Below is a small trained network, with its code and all its weights. Each question gives an input and a class and asks what happens when units are switched off, that is, made to give their printed mean instead of their output.

import numpy as np


def w(rows, s, z=0):
    codes = np.array(rows[::2]) - 128.0
    scale = np.full(codes.shape[1], s)
    scale[-1] = z or s
    return codes * scale


def f(y):
    return np.maximum(y, 0)


def log_softmax(a):
    a = a - a.max(-1, keepdims=True)
    return a - np.log(np.exp(a).sum(-1, keepdims=True))


def net(x, mask):
    res = np.array(x, float).reshape(1, 5) / 4 @ E
    y = f(res @ A[0][:, :-1].T + A[0][:, -1])
    res = res + np.where(mask, y, B[0][:, -1]) @ B[0][:, :-1]
    return log_softmax(res[-1] @ U[:, :-1].T + U[:, -1])


A, B = {}, {}
E = w([
[147,47,84,205,109,50],'x0',
[208,82,80,142,134,163],'x1',
[245,127,105,138,102,116],'x2',
[115,108,159,167,2,60],'x3',
[114,179,31,96,120,113],'x4',
],0.0098)
A[0] = w([
[40,121,103,121,108,143,72],'n1',
[121,74,180,144,135,147,83],'n2',
[145,120,113,136,105,123,82],'n3',
[115,129,130,137,105,113,39],'n4',
[168,198,125,125,193,45,144],'n5',
[111,116,157,147,55,95,71],'n6',
[145,95,94,143,106,118,18],'n7',
[108,130,169,147,96,75,110],'n8',
[135,122,135,99,139,104,2],'n9',
[141,167,41,76,232,206,68],'n10',
[179,179,150,93,3,166,51],'n11',
[123,150,148,154,118,74,103],'n12',
[179,66,45,154,81,99,75],'n13',
[164,54,50,160,96,115,88],'n14',
[124,76,160,126,139,155,90],'n15',
[143,113,159,141,146,128,127],'n16',
[150,74,200,150,168,144,63],'n17',
[27,122,110,129,120,111,94],'n18',
],0.017,0.0046)
B[0] = w([
[92,207,102,144,143,151,174],'n1',
[101,113,169,132,100,148,171],'n2',
[133,144,121,155,113,137,153],'n3',
[148,136,146,123,154,106,144],'n4',
[60,32,74,134,59,121,164],'n5',
[207,150,189,116,156,77,200],'n6',
[124,106,113,154,122,110,167],'n7',
[145,72,174,103,120,60,189],'n8',
[109,73,130,135,127,140,128],'n9',
[165,75,125,104,255,135,247],'n10',
[200,135,94,65,76,180,199],'n11',
[103,71,128,99,115,80,168],'n12',
[160,181,113,228,114,117,244],'n13',
[126,168,80,213,115,117,233],'n14',
[103,115,165,144,126,144,160],'n15',
[112,134,137,148,122,160,157],'n16',
[88,143,177,164,130,187,188],'n17',
[51,184,109,109,131,99,190],'n18',
],0.032,0.016)
U = w([
[183,127,71,244,65,60,166],'0',
[103,107,230,160,53,168,134],'1',
[156,50,49,151,207,140,168],'2',
[226,160,122,47,2,131,255],'3',
[84,61,62,112,41,59,86],'4',
[48,218,45,74,156,127,63],'5',
[109,188,145,67,68,10,13],'6',
],0.0073,0.0031)

Each question gives the input, the list of numbers given to net, and the class t.
The units are the neurons (one row each of A and B). Each row of codes is followed by its name. A weight is (code - 128) times the scale printed after its matrix; where a second scale follows, it is the last column's (A, B and U).
mask holds one flag per neuron, in row order. A switched-off neuron (its flag False) gives its mean, the last column of its row in B, instead of its output. The means were averaged over made-up inputs and are rounded, as every weight is.
A unit's drop is (log p(t) with every unit on - log p(t) with that unit switched off) / (log p(t) with every unit on - log p(t) with every unit switched off).
The circuit of an input: a set's keep is (log p(t) with only the set's units on - log p(t) with every unit switched off) / (log p(t) with every unit on - log p(t) with every unit switched off). Starting from the 12 units with the biggest drops (on a tie, the unit counted first), units are removed one at a time, each time the one whose removal leaves the highest keep (on an exact tie, the one counted first), for as long as the keep stays at least 0.8.
units of the circuit, in order: the units of the circuit, biggest drop first
unit that matters most: the unit with the biggest drop
top k neurons: the k neurons with the biggest drops, biggest first
drop of u: that unit's drop, to one decimal
input [-6,-1,7,1,-8], class 1: unit that matters most : n17
input [-3,-8,-5,3,1], class 6: top 2 neurons : [n8 n10]
input [5,-8,-7,1,4], class 6: top 2 neurons : [n8 n10]
input [4,-4,2,-3,-2], class 4: units of the circuit, in order : [n10 n13 n6]
input [7,-6,4,1,-8], class 1: top 2 neurons : [n17 n2]
input [3,-6,-7,1,2], class 5: top 2 neurons : [n1 n18]
input [6,-3,1,-7,-4], class 1: top 2 neurons : [n17 n10]
input [-5,3,8,3,-5], class 3: drop of n11 : 0.3
input [-3,-1,7,8,-2], class 3: drop of n11 : 0.4
input [-2,-3,0,-1,-3], class 1: drop of n10 : 0.5
input [-6,-1,2,7,-8], class 3: drop of n11 : 0.9
input [4,-3,2,-8,-6], class 1: top 2 neurons : [n17 n2]
